Here is a tiny trained network, its code and every weight. The questions are about switching its units off for an input and a target symbol, where a switched-off unit gives its printed mean instead of its output.

import numpy as np


def w(rows, s, z=0):
    codes = np.array(rows[::2]) - 128.0
    scale = np.full(codes.shape[1], s)
    scale[-1] = z or s
    return codes * scale


def f(y):
    return np.maximum(y, 0)


def softmax(a):
    e = np.exp(a - a.max(-1, keepdims=True))
    return e / e.sum(-1, keepdims=True)


def log_softmax(a):
    a = a - a.max(-1, keepdims=True)
    return a - np.log(np.exp(a).sum(-1, keepdims=True))


def net(x, mask):
    ids = ['αελτφψ'.index(c) for c in x.split()]
    T = len(ids)
    res = E[ids] + P[:T]
    r = res
    for j in range(3):
        rows = slice(3 * j, 3 * j + 3)
        q, k, v = (r @ M[0][rows].T for M in (Q, K, V))
        z = softmax(np.where(np.tri(T) > 0, q @ k.T / 3**0.5, -1e9)) @ v
        o = O[0][rows]
        res = res + np.where(mask[j], z, o[:, -1]) @ o[:, :-1]
    y = f(res @ A[0][:, :-1].T + A[0][:, -1])
    res = res + np.where(mask[3:7], y, B[0][:, -1]) @ B[0][:, :-1]
    return log_softmax(res[-1] @ U[:, :-1].T + U[:, -1])


Q, K, V, O, A, B = {}, {}, {}, {}, {}, {}
E = w([
[57,42,152,160,174,123],'α',
[32,209,4,49,126,146],'ε',
[154,39,144,77,41,205],'λ',
[177,64,83,126,160,129],'τ',
[26,71,207,107,57,161],'φ',
[148,148,118,96,70,144],'ψ',
],0.012)
P = w([
[198,194,241,102,208,142],'0',
[150,106,108,98,114,53],'1',
[111,106,79,222,112,215],'2',
[137,82,71,58,112,51],'3',
[101,98,64,227,104,221],'4',
[128,77,29,37,102,68],'5',
[91,101,61,225,96,232],'6',
[101,60,2,16,98,79],'7',
[74,84,71,241,101,219],'8',
],0.009)
Q[0] = w([
[110,101,175,129,196,46],'H1',
[114,107,65,203,169,216],'H1',
[106,7,84,31,103,83],'H1',
[151,162,118,206,137,158],'H2',
[171,101,151,3,138,57],'H2',
[167,194,195,163,193,88],'H2',
[111,144,175,115,102,126],'H3',
[132,171,170,102,146,60],'H3',
[135,148,117,151,180,122],'H3',
],0.013)
K[0] = w([
[103,95,97,161,144,106],'H1',
[187,170,217,127,247,141],'H1',
[63,139,38,28,168,144],'H1',
[196,116,201,163,125,116],'H2',
[103,109,59,112,99,113],'H2',
[150,99,128,220,64,78],'H2',
[112,135,89,117,139,147],'H3',
[88,82,81,135,55,107],'H3',
[163,99,129,169,100,123],'H3',
],0.013)
V[0] = w([
[238,239,96,92,70,157],'H1',
[222,35,88,185,201,103],'H1',
[47,173,233,105,60,186],'H1',
[254,56,92,76,26,184],'H2',
[194,39,160,158,118,110],'H2',
[111,217,19,115,199,99],'H2',
[128,203,96,109,184,122],'H3',
[237,143,211,149,171,130],'H3',
[159,110,142,94,66,107],'H3',
],0.0083)
O[0] = w([
[167,168,233,183,50,102,252],'H1',
[150,164,141,177,174,187,4],'H1',
[95,53,160,68,114,76,164],'H1',
[141,169,245,111,89,151,176],'H2',
[90,175,161,107,152,161,14],'H2',
[190,133,66,212,119,112,230],'H2',
[146,101,105,161,121,141,166],'H3',
[91,141,184,180,131,127,215],'H3',
[119,146,163,116,91,105,157],'H3',
],0.012,0.004)
A[0] = w([
[86,64,178,32,141,49,4],'N1',
[94,178,214,96,188,231,60],'N2',
[131,44,129,3,138,36,13],'N3',
[198,219,137,51,168,86,79],'N4',
],0.007,0.0032)
B[0] = w([
[103,115,79,127,14,200,241],'N1',
[255,65,34,92,135,168,254],'N2',
[71,190,40,221,89,177,238],'N3',
[76,207,193,249,127,106,149],'N4',
],0.0071,0.0083)
U = w([
[99,44,112,49,233,119,212],'α',
[177,72,81,119,116,54,131],'ε',
[181,57,137,3,130,140,99],'λ',
[167,173,120,205,159,218,62],'τ',
[88,129,113,141,109,153,1],'φ',
[83,178,226,186,94,59,219],'ψ',
],0.0049,0.0065)

Each question gives the input, a string of symbols that net reads in full, and the target symbol t.
The units are the heads (3 rows each of Q, K, V and O) and the neurons (one row each of A and B). Each row of codes is followed by its name. A weight is (code - 128) times the scale printed after its matrix; where a second scale follows, it is the last column's (O, A, B and U).
mask holds one flag per unit, heads first, then neurons. A switched-off unit (its flag False) gives its mean, the last column of its rows in O or B, instead of its output. The means were averaged over made-up inputs and are rounded, as every weight is.
A unit's drop is (log p(t) with every unit on - log p(t) with that unit switched off) / (log p(t) with every unit on - log p(t) with every unit switched off).
The circuit of an input: a set's keep is (log p(t) with only the set's units on - log p(t) with every unit switched off) / (log p(t) with every unit on - log p(t) with every unit switched off). Starting from all 7 units, units are removed one at a time, each time the one whose removal leaves the highest keep (on an exact tie, the one counted first), for as long as the keep stays at least 0.8.
circuit, biggest first: the units of the circuit, biggest drop first
unit that matters most: the unit with the biggest drop
k most important neurons: the k neurons with the biggest drops, biggest first
heads that matter: for each layer, one digit per head in row order, 1 if its drop is at least 0.15 and else 0, layers parted by /
drop of u: that unit's drop, to one decimal
input α ε τ, target α: circuit, biggest first => [H1, H2]
input α φ φ, target α: circuit, biggest first => [H1, H2]
input φ λ ψ α α τ ψ φ α, target φ: 2 most important neurons => [N3, N1]
input λ φ ψ τ τ, target λ: circuit, biggest first => [H2, N2]
input α τ τ λ ψ ψ φ ψ, target ψ: heads that matter => 010
input ε ε ψ ψ τ α α φ ψ, target ε: heads that matter => 010
input φ τ τ, target φ: heads that matter => 110
input φ ψ ψ ψ ε α ψ τ λ, target φ: heads that matter => 110
input λ τ τ ε φ, target λ: unit that matters most => H2
input ψ ε τ ε ψ τ τ λ ψ, target ψ: circuit, biggest first => [H1, N2]
input α ψ ψ α, target α: drop of N1 => 0.0
input φ ψ ε τ ψ τ ε φ, target ε: drop of H3 => 0.1
input φ ψ ε ε φ, target φ: drop of N1 => 0.3
input ψ τ λ φ, target φ: unit that matters most => N3
